Here is a tiny trained network, its code and every weight. The questions are about switching its units off for an input and a target symbol, where a switched-off unit gives its printed mean instead of its output.

import numpy as np


def w(rows, s, z=0):
    codes = np.array(rows[::2]) - 128.0
    scale = np.full(codes.shape[1], s)
    scale[-1] = z or s
    return codes * scale


def norm(h):
    return h / np.sqrt((h * h).mean(-1, keepdims=True) + 1e-5)


def f(y):
    return np.maximum(y, 0)


def softmax(a):
    e = np.exp(a - a.max(-1, keepdims=True))
    return e / e.sum(-1, keepdims=True)


def log_softmax(a):
    a = a - a.max(-1, keepdims=True)
    return a - np.log(np.exp(a).sum(-1, keepdims=True))


def net(x, mask):
    ids = ['ΓΛΞΠΦαζθψ'.index(c) for c in x.split()]
    T = len(ids)
    res = E[ids] + P[:T]
    r = norm(res)
    for j in range(2):
        rows = slice(4 * j, 4 * j + 4)
        q, k, v = (r @ M[0][rows].T for M in (Q, K, V))
        z = softmax(np.where(np.tri(T) > 0, q @ k.T / 4**0.5, -1e9)) @ v
        o = O[0][rows]
        res = res + np.where(mask[j], z, o[:, -1]) @ o[:, :-1]
    y = f(norm(res) @ A[0][:, :-1].T + A[0][:, -1])
    res = res + np.where(mask[2:10], y, B[0][:, -1]) @ B[0][:, :-1]
    return log_softmax(norm(res)[-1] @ U[:, :-1].T + U[:, -1])


Q, K, V, O, A, B = {}, {}, {}, {}, {}, {}
E = w([
[52,77,71,144,131,93,99,127,154,117,100,193],'Γ',
[118,86,107,148,158,60,137,130,156,67,76,213],'Λ',
[102,57,93,135,183,105,113,199,179,119,117,144],'Ξ',
[134,151,54,144,105,89,205,157,112,87,176,128],'Π',
[81,93,208,147,205,144,145,146,157,110,34,103],'Φ',
[99,39,77,52,93,138,143,147,117,169,154,93],'α',
[162,109,97,140,150,187,153,140,74,53,61,183],'ζ',
[158,139,147,106,167,188,45,133,248,72,158,114],'θ',
[156,164,121,126,95,173,144,205,89,191,80,117],'ψ',
],0.016)
P = w([
[188,112,95,146,20,121,92,168,155,44,42,50],'0',
[163,92,54,249,142,136,127,132,145,184,93,81],'1',
[167,119,90,115,109,181,193,123,193,123,99,118],'2',
[175,44,190,123,61,156,119,176,163,114,119,143],'3',
[150,103,85,203,187,112,160,142,134,195,117,107],'4',
[111,149,95,80,129,166,175,141,169,107,105,137],'5',
[123,85,212,106,77,138,127,198,130,92,155,156],'6',
[136,120,95,164,206,106,145,133,109,188,136,112],'7',
[67,180,98,47,140,153,147,131,138,99,111,148],'8',
[102,123,214,91,100,125,130,190,91,86,178,171],'9',
[112,141,114,143,221,111,115,117,81,181,154,111],'10',
[43,205,113,17,167,139,110,119,104,98,130,154],'11',
[100,155,220,69,119,106,98,160,37,91,197,186],'12',
[127,142,125,160,202,121,110,115,118,187,154,110],'13',
],0.013)
Q[0] = w([
[78,102,65,182,254,25,190,137,116,163,109,103],'H0',
[119,138,106,77,173,138,149,108,180,111,135,153],'H0',
[151,144,141,145,145,132,113,78,166,128,162,104],'H0',
[107,167,160,108,54,128,140,172,175,122,105,142],'H0',
[177,124,133,188,121,107,119,127,92,52,81,169],'H1',
[124,148,135,153,175,88,98,75,206,51,146,123],'H1',
[111,120,208,141,158,155,100,109,136,153,79,121],'H1',
[124,156,140,140,167,173,156,146,97,84,28,139],'H1',
],0.013)
K[0] = w([
[114,180,176,11,199,162,124,133,58,153,172,172],'H0',
[60,103,138,107,189,74,116,121,138,109,142,147],'H0',
[122,104,114,141,164,171,56,89,152,100,120,85],'H0',
[129,36,111,143,98,120,199,140,142,140,92,109],'H0',
[148,156,113,152,129,103,137,122,127,54,60,202],'H1',
[98,126,164,157,199,88,93,86,246,70,184,181],'H1',
[91,125,204,125,125,177,140,119,178,142,37,103],'H1',
[165,140,151,188,192,158,123,130,55,121,52,152],'H1',
],0.012)
V[0] = w([
[157,209,177,153,140,140,79,89,229,107,201,93],'H0',
[93,141,138,148,93,3,177,105,179,139,153,121],'H0',
[162,147,127,168,179,166,164,129,105,39,99,177],'H0',
[59,39,141,146,147,146,142,43,117,57,141,63],'H0',
[83,166,88,115,215,139,114,64,158,154,89,132],'H1',
[127,105,188,157,150,179,151,162,32,111,151,192],'H1',
[115,193,130,123,193,93,144,107,86,119,190,135],'H1',
[109,159,140,52,116,152,119,74,94,224,165,95],'H1',
],0.0066)
O[0] = w([
[69,96,103,184,116,150,218,226,96,56,111,146,2],'H0',
[111,92,148,197,123,32,117,20,130,102,178,120,127],'H0',
[168,251,166,148,146,125,121,125,206,78,101,164,173],'H0',
[86,92,109,115,126,215,153,3,184,28,157,214,99],'H0',
[187,133,115,130,52,144,206,161,161,179,185,114,89],'H1',
[106,121,115,87,154,95,141,105,195,152,98,70,124],'H1',
[213,42,124,203,119,178,149,144,174,129,97,95,79],'H1',
[162,115,111,185,146,91,180,132,157,87,66,183,18],'H1',
],0.0071,0.0064)
A[0] = w([
[123,133,252,113,62,151,182,142,55,117,169,154,106],'N0',
[86,95,107,168,164,158,160,103,188,139,154,157,83],'N1',
[104,143,144,226,181,86,134,121,118,131,171,118,66],'N2',
[116,136,226,110,109,138,71,146,118,99,83,110,126],'N3',
[152,106,129,105,102,148,165,114,193,153,65,131,104],'N4',
[133,113,141,94,106,164,134,137,192,72,131,128,154],'N5',
[181,142,114,135,112,131,177,117,146,147,116,123,102],'N6',
[92,21,117,178,162,112,161,100,95,183,173,113,1],'N7',
],0.012,0.0063)
B[0] = w([
[203,192,198,110,163,139,116,185,104,126,232,254,178],'N0',
[73,151,173,92,85,162,164,84,122,150,152,42,162],'N1',
[130,174,255,141,33,61,173,110,177,147,166,215,166],'N2',
[71,17,29,55,60,126,154,116,92,72,117,167,255],'N3',
[208,161,91,221,141,164,104,125,165,118,185,160,160],'N4',
[96,95,159,156,141,67,136,171,31,150,99,118,209],'N5',
[78,80,134,88,139,112,47,127,163,83,78,124,171],'N6',
[195,172,134,167,158,148,121,94,32,7,92,141,170],'N7',
],0.01,0.0069)
U = w([
[88,24,111,108,42,68,92,119,180,66,22,85,143],'Γ',
[159,53,73,116,105,126,156,124,153,156,203,212,133],'Λ',
[127,144,183,121,118,159,51,165,121,108,202,164,4],'Ξ',
[139,178,191,167,99,65,142,142,139,143,128,219,124],'Π',
[75,135,151,103,101,157,175,71,211,157,143,87,192],'Φ',
[151,133,115,157,187,143,121,78,63,99,98,132,67],'α',
[130,159,77,120,162,184,84,134,255,103,140,152,168],'ζ',
[54,131,90,203,145,165,208,172,141,117,123,160,152],'θ',
[101,119,131,158,155,83,129,182,113,211,114,80,172],'ψ',
],0.0077,0.0036)

Each question gives the input, a string of symbols that net reads in full, and the target symbol t.
The units are the heads (4 rows each of Q, K, V and O) and the neurons (one row each of A and B). Each row of codes is followed by its name. A weight is (code - 128) times the scale printed after its matrix; where a second scale follows, it is the last column's (O, A, B and U).
mask holds one flag per unit, heads first, then neurons. A switched-off unit (its flag False) gives its mean, the last column of its rows in O or B, instead of its output. The means were averaged over made-up inputs and are rounded, as every weight is.
A unit's drop is (log p(t) with every unit on - log p(t) with that unit switched off) / (log p(t) with every unit on - log p(t) with every unit switched off).
The circuit of an input: a set's keep is (log p(t) with only the set's units on - log p(t) with every unit switched off) / (log p(t) with every unit on - log p(t) with every unit switched off). Starting from all 10 units, units are removed one at a time, each time the one whose removal leaves the highest keep (on an exact tie, the one counted first), for as long as the keep stays at least 0.8.
units of the circuit, in order: the units of the circuit, biggest drop first
unit that matters most: the unit with the biggest drop
top k neurons: the k neurons with the biggest drops, biggest first
input Π Π Ξ Π Γ, target Π: units of the circuit, in order : (N2)
input α α θ Φ ψ Λ Π ψ α α α Π ζ, target Γ: units of the circuit, in order : (H1, N3)
input Λ Ξ Π Γ Ξ Π ψ ψ Π α ψ Φ α ζ, target ζ: units of the circuit, in order : (H1, N4, N5)
input Γ Π ψ Ξ Ξ Ξ Π Γ, target Π: units of the circuit, in order : (N2, N3)
input θ ψ Π Π ζ Γ ψ, target Λ: units of the circuit, in order : (N3, N0)
input α Γ ψ, target ζ: units of the circuit, in order : (N4, N6)
input ζ Π Φ ψ ζ Ξ Φ ζ α, target Λ: units of the circuit, in order : (H1, N4)
input Γ Γ Π α ψ Φ ζ Π, target ζ: units of the circuit, in order : (H0, N6)
input Π θ Π θ ψ Π Φ Π θ Π Λ ζ Π Π, target ζ: units of the circuit, in order : (H0, H1)
input Γ ψ ζ α ψ Π, target Γ: top 2 neurons : (N6, N0)
input ψ θ Γ Π, target Γ: top 2 neurons : (N0, N3)
input ζ Π Γ, target Φ: top 2 neurons : (N1, N3)
input Π α ψ Ξ Λ Π Γ Π Ξ Π Π α Π Π, target α: top 2 neurons : (N7, N3)
input Λ Ξ ψ Γ Φ Π Π ψ Π Π Γ Γ ψ ζ, target ψ: units of the circuit, in order : (H0)
input ψ ψ Π ζ ψ ψ, target ζ: top 2 neurons : (N5, N4)
input Γ Λ Φ, target θ: top 2 neurons : (N5, N4)
input Π Π ζ, target α: top 4 neurons : (N5, N3, N4, N0)
input Γ Ξ Λ, target Π: top 2 neurons : (N3, N5)
input ψ ψ Π α Ξ ψ ζ ψ Λ Λ, target Λ: top 2 neurons : (N3, N0)
input ψ ψ Π α ψ Π Π Π Π Ξ, target Γ: unit that matters most : H1
